[[ -7  -8   4  -1  13]
 [-26  53  19 -47   7]
 [-13 -11  32  -8 -22]
 [ 34 -30   1  30 -13]]
->
[[-13 -11  32  -8 -22]
 [-26  53  19 -47   7]
 [ -7  -8   4  -1  13]
 [ 34 -30   1  30 -13]]

[[  0  -8 -23]
 [ 14  -6  -5]
 [-14  23   9]
 [-20  13 -11]
 [ -1  -3  20]
 [-11 -40 -20]
 [ 10 -20 -17]
 [ -5   7  35]]
->
[[ -5   7  35]
 [ -1  -3  20]
 [-14  23   9]
 [ 14  -6  -5]
 [-20  13 -11]
 [ 10 -20 -17]
 [-11 -40 -20]
 [  0  -8 -23]]

[[  3  11   0 -40  29   4   0   0 -11 -30 -23 -10   3  19   6  -4]
 [  6  26  -2  -5  14 -20 -17 -25  17 -19   3 -37  -1  11   0  16]
 [ 14   0  11   6 -30   6  24 -48  30 -11   0   0  -2  18  11 -25]]
->
[[ 14   0  11   6 -30   6  24 -48  30 -11   0   0  -2  18  11 -25]
 [  3  11   0 -40  29   4   0   0 -11 -30 -23 -10   3  19   6  -4]
 [  6  26  -2  -5  14 -20 -17 -25  17 -19   3 -37  -1  11   0  16]]

[[ -1  26   9 -15  -4  30  12  10]
 [ -5   2 -20  12  47  -7  27   0]
 [-34 -10 -12   5  32   6  10  15]
 [-11 -13  32  25   1  23  13   6]
 [-10 -24 -11 -24  11 -23   1   7]
 [  7  10 -10  -8  19  22   3   1]
 [ 12 -20 -14  -8  21 -18  -4  -7]
 [-29  15   4   1   1  -5   5   9]
 [  4   3  -9  -7  15 -19  -8   6]]
->
[[-11 -13  32  25   1  23  13   6]
 [ -1  26   9 -15  -4  30  12  10]
 [-29  15   4   1   1  -5   5   9]
 [  4   3  -9  -7  15 -19  -8   6]
 [  7  10 -10  -8  19  22   3   1]
 [-10 -24 -11 -24  11 -23   1   7]
 [-34 -10 -12   5  32   6  10  15]
 [ 12 -20 -14  -8  21 -18  -4  -7]
 [ -5   2 -20  12  47  -7  27   0]]

[[-21  12  51  45  -7  49 -16   4]
 [-21  39 -31 -19 -25  35 -20  36]
 [-48 -42 -24  25 -17 -31 -10 -11]
 [ 49 -10  20  -7  20 -20  42 -10]]
->
[[-21  12  51  45  -7  49 -16   4]
 [ 49 -10  20  -7  20 -20  42 -10]
 [-48 -42 -24  25 -17 -31 -10 -11]
 [-21  39 -31 -19 -25  35 -20  36]]

[[-22 -10  -6  45 -42]
 [-12   2 -27  40  21]
 [ -2 -10 -13  39  24]
 [  4  16 -43  17  36]
 [ 30  -7  18 -46  33]
 [  1 -16  20   4 -35]
 [-26  21  -2 -52  -8]
 [-19  -1   2 -25 -10]
 [ -6  13 -37  21  25]
 [-14   9 -35  34  20]]
->
[[  1 -16  20   4 -35]
 [ 30  -7  18 -46  33]
 [-19  -1   2 -25 -10]
 [-26  21  -2 -52  -8]
 [-22 -10  -6  45 -42]
 [ -2 -10 -13  39  24]
 [-12   2 -27  40  21]
 [-14   9 -35  34  20]
 [ -6  13 -37  21  25]
 [  4  16 -43  17  36]]

[[ 13 -10 -10 -21  -4  20 -11  -4  29  14  19  43  37   9 -16 -25]
 [ 19 -40  47 -48  15 -12 -11 -13 -48   8  21 -43  35  36  47   7]
 [-37  -4 -13 -11  31 -31 -43  48  33  42 -33  33  44  28 -29 -30]]
->
[[ 19 -40  47 -48  15 -12 -11 -13 -48   8  21 -43  35  36  47   7]
 [ 13 -10 -10 -21  -4  20 -11  -4  29  14  19  43  37   9 -16 -25]
 [-37  -4 -13 -11  31 -31 -43  48  33  42 -33  33  44  28 -29 -30]]

[[ 12  -2  12  18   5]
 [-40  -1 -34  -4 -13]
 [ 30   4  27  28 -10]
 [ -5  24  -8  -2   7]
 [ 20  -9  20  45 -34]
 [  2  24  -5  21   4]
 [ 17 -21  21  12 -26]
 [ -7  21 -10  -7  28]
 [ 36  -4  31  49  -8]
 [ -4  24  -7  -2   0]]
->
[[ 36  -4  31  49  -8]
 [ 30   4  27  28 -10]
 [ 17 -21  21  12 -26]
 [ 20  -9  20  45 -34]
 [ 12  -2  12  18   5]
 [  2  24  -5  21   4]
 [ -4  24  -7  -2   0]
 [ -5  24  -8  -2   7]
 [ -7  21 -10  -7  28]
 [-40  -1 -34  -4 -13]]
